Below are the code and all the weights of a small trained network. Each question names an input and a class and asks about switching units off, where a switched-off unit gives its printed mean instead of its output.

import numpy as np


def w(rows, s, z=0):
    codes = np.array(rows[::2]) - 128.0
    scale = np.full(codes.shape[1], s)
    scale[-1] = z or s
    return codes * scale


def f(y):
    return np.maximum(y, 0)


def log_softmax(a):
    a = a - a.max(-1, keepdims=True)
    return a - np.log(np.exp(a).sum(-1, keepdims=True))


def net(x, mask):
    res = np.array(x, float).reshape(1, 6) / 4 @ E
    y = f(res @ A[0][:, :-1].T + A[0][:, -1])
    res = res + np.where(mask, y, B[0][:, -1]) @ B[0][:, :-1]
    return log_softmax(res[-1] @ U[:, :-1].T + U[:, -1])


A, B = {}, {}
E = w([
[209,141,144,177,148,82,114,187,76,145],'x0',
[140,169,187,125,183,168,82,147,206,178],'x1',
[134,224,40,85,148,154,72,142,90,108],'x2',
[134,134,166,82,185,101,114,45,65,155],'x3',
[153,186,157,164,5,132,95,69,122,161],'x4',
[154,54,162,73,85,171,53,156,98,96],'x5',
],0.011)
A[0] = w([
[136,132,115,146,100,149,143,168,157,105,1],'n0',
[121,141,154,82,166,107,109,75,59,138,47],'n1',
[147,158,142,155,66,144,117,81,126,157,41],'n2',
[138,71,165,67,78,142,45,152,113,117,41],'n3',
[125,86,65,136,72,95,182,108,54,84,40],'n4',
[133,119,155,71,154,98,119,54,103,138,32],'n5',
[152,69,163,103,107,148,95,141,127,84,52],'n6',
[116,167,161,183,88,102,83,101,107,127,51],'n7',
[120,214,38,77,145,167,69,136,82,103,21],'n8',
[121,46,207,183,121,106,178,127,140,159,33],'n9',
[154,122,166,89,176,97,121,54,44,159,109],'n10',
[136,119,99,140,83,105,137,96,102,117,71],'n11',
[101,84,95,85,217,112,170,187,137,95,16],'n12',
[98,204,76,214,170,71,208,87,166,177,33],'n13',
[122,115,79,187,64,172,153,238,184,79,86],'n14',
[166,75,133,102,116,206,62,155,87,109,45],'n15',
[148,138,136,153,125,111,131,194,101,143,58],'n16',
[253,144,156,192,157,52,123,206,62,156,22],'n17',
[101,126,137,111,118,136,128,114,136,117,50],'n18',
[23,127,107,56,97,212,162,42,194,105,55],'n19',
[137,133,142,143,142,142,105,125,153,137,36],'n20',
[126,36,197,161,104,105,180,108,140,135,32],'n21',
[119,160,166,107,156,178,109,132,191,166,69],'n22',
[141,165,195,139,187,172,95,161,184,198,25],'n23',
[90,94,89,123,113,62,167,137,69,85,54],'n24',
[107,92,131,99,226,111,148,164,119,98,30],'n25',
[146,135,127,126,103,129,122,106,135,136,10],'n26',
[120,93,70,125,89,109,194,94,63,84,68],'n27',
[79,80,171,125,115,124,163,107,171,127,84],'n28',
[137,184,162,144,62,103,127,112,114,149,44],'n29',
[137,183,155,115,24,132,111,68,138,157,53],'n30',
[138,118,188,107,142,110,150,87,124,139,61],'n31',
],0.012,0.0076)
B[0] = w([
[72,125,146,121,122,143,148,144,176,205,145],'n0',
[46,156,146,180,35,152,190,102,202,175,198],'n1',
[176,72,126,116,156,204,162,198,128,98,188],'n2',
[106,163,181,90,208,76,199,98,61,55,207],'n3',
[139,145,206,64,141,128,34,133,175,153,229],'n4',
[76,135,146,161,102,139,167,97,165,213,187],'n5',
[104,168,134,75,178,84,190,113,80,106,183],'n6',
[157,74,109,103,187,201,158,167,136,127,179],'n7',
[212,243,24,241,63,51,125,248,193,126,236],'n8',
[179,224,36,164,88,91,111,194,152,90,223],'n9',
[21,146,123,180,71,169,156,82,178,184,242],'n10',
[157,123,170,109,175,171,90,144,129,140,177],'n11',
[204,58,123,122,172,249,181,191,82,105,221],'n12',
[108,165,217,19,180,50,235,95,20,38,253],'n13',
[5,160,162,198,63,188,198,23,178,235,236],'n14',
[125,154,178,73,160,55,220,122,53,89,204],'n15',
[97,100,79,109,121,114,96,76,136,145,162],'n16',
[93,14,40,143,174,65,67,39,107,168,241],'n17',
[114,106,124,129,138,120,128,133,121,150,136],'n18',
[113,14,50,157,180,44,70,56,77,149,238],'n19',
[129,149,151,101,137,121,102,151,123,134,137],'n20',
[183,214,52,180,86,106,130,196,152,130,222],'n21',
[149,130,196,101,97,116,27,128,151,140,185],'n22',
[134,126,229,90,104,123,7,148,176,97,204],'n23',
[158,138,202,96,129,137,46,155,161,118,205],'n24',
[201,70,116,115,115,254,161,169,101,123,212],'n25',
[136,121,126,114,135,148,130,127,128,132,134],'n26',
[132,135,215,109,152,118,25,146,180,121,226],'n27',
[160,164,64,161,122,88,101,164,114,151,190],'n28',
[150,74,122,123,144,180,156,191,113,119,188],'n29',
[184,63,107,116,186,221,176,191,90,127,227],'n30',
[114,172,100,155,71,138,148,166,162,142,170],'n31',
],0.0081,0.013)
U = w([
[174,59,118,125,153,254,172,182,94,125,127],'0',
[168,219,46,170,113,68,126,192,142,125,113],'1',
[94,162,199,84,158,49,219,120,46,87,117],'2',
[125,122,238,104,134,135,7,149,165,134,127],'3',
[18,137,146,168,98,184,186,95,167,182,126],'4',
[98,7,37,145,157,52,74,85,90,146,142],'5',
[128,131,113,158,83,166,83,85,107,61,253],'6',
[125,109,104,96,64,149,130,81,134,46,98],'7',
],0.0094,0.016)

Each question gives the input, the list of numbers given to net, and the class t.
The units are the neurons (one row each of A and B). Each row of codes is followed by its name. A weight is (code - 128) times the scale printed after its matrix; where a second scale follows, it is the last column's (A, B and U).
mask holds one flag per neuron, in row order. A switched-off neuron (its flag False) gives its mean, the last column of its row in B, instead of its output. The means were averaged over made-up inputs and are rounded, as every weight is.
A unit's drop is (log p(t) with every unit on - log p(t) with that unit switched off) / (log p(t) with every unit on - log p(t) with every unit switched off).
The circuit of an input: a set's keep is (log p(t) with only the set's units on - log p(t) with every unit switched off) / (log p(t) with every unit on - log p(t) with every unit switched off). Starting from the 12 units with the biggest drops (on a tie, the unit counted first), units are removed one at a time, each time the one whose removal leaves the highest keep (on an exact tie, the one counted first), for as long as the keep stays at least 0.8.
circuit, biggest first: the units of the circuit, biggest drop first
top k neurons: the k neurons with the biggest drops, biggest first
drop when u is switched off: that unit's drop, to one decimal
input [-3,-8,-4,-6,-1,7], class 3: top 4 neurons -> [n4; n27; n13; n24]
input [-2,-6,4,-8,-1,-2], class 4: circuit, biggest first -> [n14]
input [8,-3,-8,4,7,4], class 1: top 2 neurons -> [n9; n21]
input [-4,-2,-7,-3,7,3], class 0: top 3 neurons -> [n30; n8; n2]
input [-6,8,6,5,-8,8], class 0: top 2 neurons -> [n25; n12]
input [5,-8,0,-5,8,8], class 0: top 2 neurons -> [n30; n13]
input [6,-6,-5,0,2,1], class 3: top 4 neurons -> [n4; n19; n8; n27]
input [0,-1,-8,6,3,4], class 1: top 2 neurons -> [n9; n21]
input [-3,3,4,-6,1,7], class 2: top 2 neurons -> [n15; n3]
input [-1,1,4,5,-4,1], class 4: circuit, biggest first -> [n1; n10]
input [-4,-2,-4,1,-1,0], class 1: top 4 neurons -> [n17; n21; n9; n28]
input [5,-5,3,-1,-3,-5], class 2: top 4 neurons -> [n13; n19; n23; n22]
input [0,7,6,-3,3,-5], class 3: top 3 neurons -> [n23; n22; n9]
input [4,8,-1,-5,-3,-3], class 3: circuit, biggest first -> [n23]
input [0,1,8,5,8,3], class 0: top 2 neurons -> [n30; n2]
input [8,-2,3,-6,-4,-7], class 5: top 2 neurons -> [n17; n16]
input [3,-8,-3,4,-7,3], class 3: top 4 neurons -> [n27; n4; n24; n30]
input [2,1,7,-8,-2,-6], class 4: top 3 neurons -> [n14; n9; n21]
input [0,6,-8,4,-1,-1], class 1: drop when n9 is switched off -> 0.2
input [5,4,-6,-7,8,-5], class 0: drop when n18 is switched off -> 0.0
input [8,-5,-1,-7,5,8], class 2: circuit, biggest first -> [n3]
input [-6,3,-3,5,-1,-1], class 5: drop when n19 is switched off -> 1.8
input [4,-6,-4,-5,2,3], class 3: drop when n8 is switched off -> 0.1
